Small tables with named rows and columns. After each table, cells are looked up by row and column.

Table lugu
	nabako	ropatuk
dubi	227	230
tuni	169	191
niduzin	185	90
kipaf	165	133
zok	86	198
bon	137	54
las	180	191
sibanu	248	214
kufe	201	109

What is the ropatuk of niduzin in lugu? 90
What is the ropatuk of dubi in lugu? 230
What is the nabako of kufe in lugu? 201
What is the ropatuk of las in lugu? 191
What is the ropatuk of tuni in lugu? 191
What is the nabako of dubi in lugu? 227
Row with the largest ropatuk: dubi

petuben =
columns: pas, zekife, ref, noli, zik, vubit
ripob: [61, 86, 91, 97, 59, 91]
madudis: [228, 112, 172, 140, 116, 172]
govu: [135, 115, 144, 126, 63, 144]
kuv: [80, 101, 117, 120, 58, 117]
vanom: [154, 119, 164, 152, 81, 164]

kuv, noli -> 120
madudis, pas -> 228
vanom, zekife -> 119
madudis, ref -> 172
ripob, pas -> 61
ripob, noli -> 97
madudis, zik -> 116
kuv, vubit -> 117
ripob, zekife -> 86
kuv, zekife -> 101
govu, zekife -> 115
govu, vubit -> 144
kuv, pas -> 80
vanom, zik -> 81
madudis, zekife -> 112
ripob, ref -> 91
ripob, zik -> 59
kuv, zik -> 58
vanom, pas -> 154
govu, ref -> 144
Which row has the largest ref? madudis

liva:
|  | mak | nutobi | lod | negisu | zus | benuf |
|---|---|---|---|---|---|---|
| komido | 416 | -722 | -598 | -323 | 293 | 235 |
| mumilib | 494 | -674 | -573 | -285 | 285 | 186 |
| dos | -193 | -271 | -854 | -52 | 191 | 105 |
| pag | 244 | -439 | -701 | -229 | 205 | 26 |
| ketil | -307 | -306 | -835 | -153 | 131 | 73 |
| voka | 504 | -935 | -422 | -770 | 130 | 28 |
| mapafe | 487 | -769 | -534 | -476 | 229 | 122 |
| peno | 507 | -690 | -645 | -370 | 301 | 148 |

What is the negisu of ketil in liva? -153
What is the zus of ketil in liva? 131
What is the nutobi of komido in liva? -722
What is the lod of dos in liva? -854
What is the nutobi of voka in liva? -935
What is the zus of voka in liva? 130
What is the mak of dos in liva? -193
What is the zus of peno in liva? 301
What is the benuf of ketil in liva? 73
Row with the largest zus: peno

vosaz =
|  | borotol | bagupot | bakop | mimeva | raza | suf | buz | giko |
|---|---|---|---|---|---|---|---|---|
| vutube | -27478 | 11271 | 24538 | 18686 | -30549 | 53261 | 40874 | 52386 |
| taf | -55587 | -71347 | 9717 | 43449 | 1195 | 94432 | 5108 | 2328 |
| dod | 42796 | 38810 | 46769 | 31067 | 9131 | 12091 | -54503 | 10671 |
| sozalo | 42796 | 38810 | 2307 | 18686 | 32939 | -15355 | -54503 | 35700 |
| fum | 42796 | -30038 | 46769 | -18459 | 17067 | 25815 | 5108 | 52386 |
| rirune | -55587 | -2499 | -19924 | 80594 | 32939 | -1632 | -18737 | -14358 |

vutube, suf -> 53261
taf, mimeva -> 43449
vutube, bagupot -> 11271
rirune, giko -> -14358
fum, buz -> 5108
sozalo, borotol -> 42796
dod, buz -> -54503
fum, bakop -> 46769
taf, borotol -> -55587
dod, mimeva -> 31067
dod, borotol -> 42796
sozalo, raza -> 32939
dod, suf -> 12091
dod, giko -> 10671
sozalo, suf -> -15355
Which row has the largest mimeva? rirune

gud
         lop  fuzo  gifuf  zez  zovakuv
meluno   168   110    103  191      220
selo      64   153    196  140      227
lamu      96    94    146  108      197
zilifab  136   152    181  200      101
miz      232   140    146  151       93
masu      50   186     52  115      213
popi     191   146    166  203      138
dusa     140   143    167  115      184
gonaz    223   151     83  208      151

fuzo of dusa is 143
fuzo of miz is 140
zez of selo is 140
zovakuv of popi is 138
zovakuv of dusa is 184
lop of lamu is 96
zez of popi is 203
gifuf of masu is 52
zez of zilifab is 200
fuzo of lamu is 94
gifuf of meluno is 103
fuzo of selo is 153
zovakuv of meluno is 220
zovakuv of masu is 213
zez of dusa is 115
lop of zilifab is 136

Table seg
,mivis,dig,vasu,komogad
parepa,-411,-871,206,888
rakili,-66,-642,-209,-887
mezubo,-315,944,11,-302
lamisof,-411,-969,149,-684
kupusun,-949,967,-575,967
let,-2,444,-347,630
zov,641,-479,935,-604
nazak,-623,730,455,-98

What is the dig of nazak in seg? 730
What is the mivis of kupusun in seg? -949
What is the mivis of let in seg? -2
What is the dig of let in seg? 444
What is the komogad of parepa in seg? 888
What is the komogad of mezubo in seg? -302
What is the komogad of let in seg? 630
What is the dig of parepa in seg? -871
What is the dig of kupusun in seg? 967
What is the mivis of mezubo in seg? -315
What is the mivis of nazak in seg? -623
What is the mivis of zov in seg? 641
What is the mivis of lamisof in seg? -411
What is the komogad of kupusun in seg? 967
What is the vasu of mezubo in seg? 11
What is the vasu of nazak in seg? 455
What is the komogad of lamisof in seg? -684
What is the vasu of let in seg? -347
What is the dig of mezubo in seg? 944
What is the komogad of nazak in seg? -98

